Below are the code and all the weights of a small trained network. Each question names an input and a class and asks about switching units off, where a switched-off unit gives its printed mean instead of its output.

import numpy as np


def w(rows, s, z=0):
    codes = np.array(rows[::2]) - 128.0
    scale = np.full(codes.shape[1], s)
    scale[-1] = z or s
    return codes * scale


def f(y):
    return np.maximum(y, 0)


def log_softmax(a):
    a = a - a.max(-1, keepdims=True)
    return a - np.log(np.exp(a).sum(-1, keepdims=True))


def net(x, mask):
    res = np.array(x, float).reshape(1, 8) / 4 @ E
    y = f(res @ A[0][:, :-1].T + A[0][:, -1])
    res = res + np.where(mask, y, B[0][:, -1]) @ B[0][:, :-1]
    return log_softmax(res[-1] @ U[:, :-1].T + U[:, -1])


A, B = {}, {}
E = w([
[100,4,80,93,171,41,192,177],'x0',
[137,135,129,125,140,144,136,137],'x1',
[213,92,34,110,71,179,141,116],'x2',
[121,130,119,126,132,131,122,130],'x3',
[144,125,137,144,133,136,134,134],'x4',
[112,126,122,138,116,116,122,126],'x5',
[115,124,123,128,123,136,125,133],'x6',
[184,125,138,100,129,89,16,252],'x7',
],0.011)
A[0] = w([
[150,120,55,113,115,164,94,128,71],'n1',
[159,236,192,165,29,204,40,56,2],'n2',
[208,130,49,103,17,175,138,119,86],'n3',
[60,164,222,146,145,135,93,132,41],'n4',
[97,163,100,159,140,176,180,46,90],'n5',
[180,142,117,105,125,120,2,246,66],'n6',
[185,117,86,136,44,146,133,114,37],'n7',
],0.0083,0.0057)
B[0] = w([
[108,129,188,168,182,93,118,170,162],'n1',
[150,17,65,32,127,72,173,195,253],'n2',
[37,179,202,199,170,61,72,164,214],'n3',
[63,176,180,202,177,95,112,181,188],'n4',
[133,144,174,133,55,176,116,69,213],'n5',
[105,129,152,152,59,212,200,1,237],'n6',
[109,141,197,192,153,110,174,179,170],'n7',
],0.0094,0.012)
U = w([
[107,154,144,150,14,184,184,2,66],'0',
[143,16,53,53,132,77,181,208,131],'1',
[87,234,185,196,219,102,82,177,61],'2',
[149,188,93,121,137,155,102,114,254],'3',
],0.0069,0.015)

Each question gives the input, the list of numbers given to net, and the class t.
The units are the neurons (one row each of A and B). Each row of codes is followed by its name. A weight is (code - 128) times the scale printed after its matrix; where a second scale follows, it is the last column's (A, B and U).
mask holds one flag per neuron, in row order. A switched-off neuron (its flag False) gives its mean, the last column of its row in B, instead of its output. The means were averaged over made-up inputs and are rounded, as every weight is.
A unit's drop is (log p(t) with every unit on - log p(t) with that unit switched off) / (log p(t) with every unit on - log p(t) with every unit switched off).
The circuit of an input: a set's keep is (log p(t) with only the set's units on - log p(t) with every unit switched off) / (log p(t) with every unit on - log p(t) with every unit switched off). Starting from all 7 units, units are removed one at a time, each time the one whose removal leaves the highest keep (on an exact tie, the one counted first), for as long as the keep stays at least 0.8.
circuit, biggest first: the units of the circuit, biggest drop first
top k neurons: the k neurons with the biggest drops, biggest first
drop of u: that unit's drop, to one decimal
input [-4,0,6,-5,1,4,2,-5], class 2: circuit, biggest first	(n3)
input [6,-6,8,3,7,-7,-2,-4], class 2: circuit, biggest first	(n3; n2)
input [4,6,-3,7,5,2,-6,2], class 3: top 2 neurons	(n2; n3)
input [3,5,6,-5,-3,8,7,4], class 2: circuit, biggest first	(n3; n2)
input [-3,7,6,0,-8,2,-2,-3], class 2: top 4 neurons	(n3; n6; n7; n1)
input [2,8,4,2,-5,2,8,-1], class 2: circuit, biggest first	(n2; n6)
input [-4,6,-3,4,-3,7,-8,-2], class 1: top 3 neurons	(n2; n6; n3)
input [-5,-5,-8,4,2,4,-5,-6], class 2: top 2 neurons	(n4; n6)
input [6,2,1,-1,7,-3,3,7], class 0: top 2 neurons	(n6; n2)
input [4,6,-3,6,7,6,-4,4], class 3: top 2 neurons	(n2; n5)
input [-5,-5,8,4,-5,5,-2,2], class 2: top 3 neurons	(n3; n7; n1)
input [6,2,-2,7,-4,-5,-1,5], class 3: top 3 neurons	(n2; n6; n5)
input [-5,-6,-3,-4,2,-8,2,-2], class 1: top 3 neurons	(n2; n6; n3)
input [5,-5,-5,6,-5,8,1,6], class 0: top 3 neurons	(n6; n2; n3)
input [5,-8,4,-6,6,-4,-3,0], class 3: circuit, biggest first	(n2)
input [-8,4,-4,-2,-3,1,-8,-5], class 1: top 2 neurons	(n2; n6)
input [-7,3,-1,1,-2,-6,2,7], class 0: drop of n2	-0.1
input [-7,-4,-2,-6,-2,5,-7,2], class 1: drop of n2	0.8
input [-1,4,1,4,-7,4,0,7], class 0: drop of n6	0.9
input [-1,-2,4,-1,-2,8,-4,7], class 0: drop of n6	1.5
